Small tables with named rows and columns. After each table, cells are looked up by row and column.

Table supado
         temefo   lekur     lak  levima
tigemuk  -1.912   5.681  -4.578  -2.682
vamutas  -2.282  -5.388  -0.086   1.474
lof      -2.077  -3.871  -3.345   4.096
pevo     -3.492  -5.184   3.892  -1.102

vamutas, temefo: -2.282
pevo, lekur: -5.184
vamutas, lak: -0.086
lof, lak: -3.345
vamutas, levima: 1.474
tigemuk, lak: -4.578
tigemuk, temefo: -1.912
pevo, levima: -1.102
lof, temefo: -2.077

debuvig
|  | kif | piti | tololet | kat | lebenol | pober |
|---|---|---|---|---|---|---|
| kevadad | 0.479 | 0.169 | 0.398 | 0.495 | 0.464 | 0.465 |
| gazasel | 0.489 | 0.593 | 0.392 | 0.462 | 0.463 | 0.431 |
| kodu | 0.558 | 0.538 | 0.886 | 0.470 | 0.544 | 0.534 |
| mer | 0.525 | 0.423 | 0.541 | 0.423 | 0.483 | 0.479 |
| biluka | 0.475 | 0.416 | 0.586 | 0.458 | 0.482 | 0.484 |
| lobu | 0.456 | 0.734 | 0.572 | 0.639 | 0.360 | 0.356 |
| vema | 0.470 | 0.616 | 0.717 | 0.573 | 0.532 | 0.508 |
| balo | 0.453 | 0.415 | 0.319 | 0.406 | 0.496 | 0.454 |
| ped | 0.450 | 0.556 | 0.511 | 0.540 | 0.304 | 0.305 |
| tevalo | 0.438 | 0.542 | 0.678 | 0.429 | 0.476 | 0.510 |
| tebigut | 0.524 | 0.609 | 0.516 | 0.573 | 0.607 | 0.599 |

What is the kif of tebigut in debuvig?
0.524
What is the piti of vema in debuvig?
0.616
What is the tololet of kevadad in debuvig?
0.398
What is the lebenol of kevadad in debuvig?
0.464
What is the kat of kevadad in debuvig?
0.495
What is the pober of kodu in debuvig?
0.534
What is the pober of biluka in debuvig?
0.484
What is the kat of biluka in debuvig?
0.458
What is the pober of mer in debuvig?
0.479

dovaf:
	tav	vipavug	rop	pov	barabad	biz	lok	sogile	tipuf
dofiret	332	647	716	342	727	750	645	554	389
bomel	302	628	729	340	701	746	652	601	369
dov	786	742	736	662	695	768	710	588	717
dur	234	628	700	267	698	753	644	563	312
runenod	783	750	732	657	707	771	696	541	709
puf	640	714	722	556	728	776	659	447	592
vita	688	783	729	615	720	751	678	634	673
kapegu	260	598	717	321	704	741	673	661	346
rol	958	801	717	842	786	736	751	788	906
lito	597	731	656	398	721	766	692	532	575
rufo	614	677	732	549	707	765	687	547	580

What is the lok of runenod in dovaf? 696
What is the barabad of runenod in dovaf? 707
What is the tav of rol in dovaf? 958
What is the barabad of dofiret in dovaf? 727
What is the biz of rufo in dovaf? 765
What is the pov of runenod in dovaf? 657
What is the tipuf of dur in dovaf? 312
What is the vipavug of puf in dovaf? 714
What is the tav of kapegu in dovaf? 260
What is the tav of dov in dovaf? 786
What is the biz of dofiret in dovaf? 750
What is the rop of lito in dovaf? 656
What is the lok of rufo in dovaf? 687
What is the pov of dur in dovaf? 267
What is the tav of runenod in dovaf? 783
What is the rop of runenod in dovaf? 732
What is the sogile of dofiret in dovaf? 554
Row with the largest vipavug: rol

Table gote
|  | mogive | pek | lafave | rud | vup |
|---|---|---|---|---|---|
| nefoli | 3.74 | -0.46 | 0.25 | 1.21 | 5.43 |
| gel | 4.07 | -7.22 | 2.60 | 7.12 | -2.81 |
| tinise | 0.03 | -0.40 | 0.05 | 0.89 | -1.30 |
| kos | 2.65 | -3.77 | 1.41 | 4.02 | -1.24 |
| rupiv | -1.47 | -0.10 | -0.42 | -0.85 | -3.46 |
| bir | 4.50 | -4.91 | 2.07 | 5.91 | 1.41 |
| biluv | 2.66 | -1.18 | 1.10 | 2.15 | 2.46 |
| mavu | 4.03 | -5.29 | 1.46 | 3.83 | -0.30 |

kos, lafave => 1.41
tinise, rud => 0.89
tinise, vup => -1.30
nefoli, mogive => 3.74
biluv, lafave => 1.10
biluv, pek => -1.18
bir, lafave => 2.07
tinise, pek => -0.40
bir, rud => 5.91
kos, rud => 4.02
bir, vup => 1.41
rupiv, lafave => -0.42
mavu, pek => -5.29
kos, pek => -3.77

dibilop
|  | nidapo | mir | berub |
|---|---|---|---|
| pekesol | 85 | 188 | 199 |
| lis | 170 | 151 | 19 |
| tabiro | 47 | 162 | 220 |
| zulisa | 96 | 98 | 95 |
| zad | 60 | 148 | 219 |
| sovosem | 89 | 96 | 100 |
| zifu | 125 | 194 | 112 |
| kivom | 202 | 192 | 29 |
| fodevod | 151 | 148 | 42 |
| gem | 178 | 181 | 84 |
| zodefit | 91 | 89 | 85 |
| gozov | 74 | 91 | 77 |

kivom, nidapo => 202
zodefit, mir => 89
sovosem, mir => 96
zad, mir => 148
gem, nidapo => 178
gozov, mir => 91
zulisa, berub => 95
zulisa, mir => 98
kivom, mir => 192
fodevod, mir => 148
pekesol, berub => 199
zodefit, berub => 85
zad, berub => 219
zifu, nidapo => 125
zodefit, nidapo => 91

som:
         nale  defe
zuf        82   185
bimesem   110   161
dekobe     54   193
res       163   134
motinak   165    19
vomovek    68    87
limanim   186    85
tagimad   199    57
kemeb     100   170
gofa      179   172
zamamu    178   125
suz        97   117
bip        18    24

defe of tagimad = 57
defe of suz = 117
nale of tagimad = 199
defe of zamamu = 125
defe of kemeb = 170
defe of zuf = 185
nale of res = 163
defe of res = 134

mipu =
,vemidib,fek,fif,pemamu,fel,matire,gis,noba,tilira,vemar
livorub,2.26,-5.05,-1.74,-2.73,-2.35,-0.11,0.83,0.76,-2.83,-0.12
lazu,-0.07,-6.96,-1.76,-1.14,1.73,0.77,3.12,0.47,0.25,-0.49
rezi,0.73,-0.46,-3.10,0.88,-2.24,-1.98,0.20,3.52,0.06,-0.95
zulutos,-0.82,1.28,-4.27,-0.64,0.55,1.97,-0.69,-1.44,-2.64,0.82
zikan,-4.02,5.94,-3.73,1.80,2.00,0.35,-3.78,-1.43,1.06,-0.45
dipenom,-1.67,-5.93,-3.86,0.34,-3.37,-0.94,-0.15,0.57,1.38,1.54

What is the pemamu of zikan in mipu? 1.80
What is the fif of zulutos in mipu? -4.27
What is the matire of livorub in mipu? -0.11
What is the fel of zikan in mipu? 2.00
What is the noba of livorub in mipu? 0.76
What is the pemamu of zulutos in mipu? -0.64
What is the vemar of zikan in mipu? -0.45
What is the fel of dipenom in mipu? -3.37

bunop =
cols = rabenis, kub, katu, bib, veg, girege, zimol, pon
memuma: [0.22, 0.17, 0.05, 0.22, 0.06, 0.09, 0.06, 0.12]
por: [-0.06, -0.12, -0.56, 0.62, 0.18, -0.40, -0.99, -0.82]
nog: [0.31, -0.30, -0.04, 0.34, 0.33, 0.18, 0.12, -0.02]
nuguv: [0.09, 0.23, 0.10, 0.18, 0.24, 0.25, 0.19, 0.08]
puzema: [0.13, 0.10, 0.04, 0.32, -0.16, 0.35, 0.04, 0.14]
razap: [0.08, 0.03, 0.32, 0.54, -0.73, -0.03, -0.11, 0.28]
meka: [-0.28, -0.24, -0.62, -0.07, -0.04, 0.06, -0.64, -0.33]
gatalo: [0.13, 0.08, 0.11, 0.08, 0.16, 0.16, 0.22, 0.12]
dok: [0.31, 0.27, -0.07, 0.36, 0.17, 0.10, 0.08, 0.30]
noniti: [0.06, 0.02, 0.30, 0.98, -0.69, -0.07, -0.23, 0.29]
nor: [-0.01, 0.05, 0.00, 0.33, -0.14, 0.19, -0.04, 0.07]

What is the katu of nog in bunop?
-0.04
What is the katu of memuma in bunop?
0.05
What is the girege of razap in bunop?
-0.03
What is the veg of gatalo in bunop?
0.16
What is the bib of dok in bunop?
0.36
What is the pon of gatalo in bunop?
0.12
What is the bib of memuma in bunop?
0.22
What is the kub of memuma in bunop?
0.17
What is the katu of dok in bunop?
-0.07
What is the zimol of nuguv in bunop?
0.19
What is the girege of por in bunop?
-0.40
What is the rabenis of nuguv in bunop?
0.09
What is the pon of memuma in bunop?
0.12
What is the bib of razap in bunop?
0.54
What is the pon of razap in bunop?
0.28
What is the zimol of dok in bunop?
0.08
What is the rabenis of dok in bunop?
0.31
What is the pon of dok in bunop?
0.30
What is the girege of noniti in bunop?
-0.07
What is the kub of gatalo in bunop?
0.08

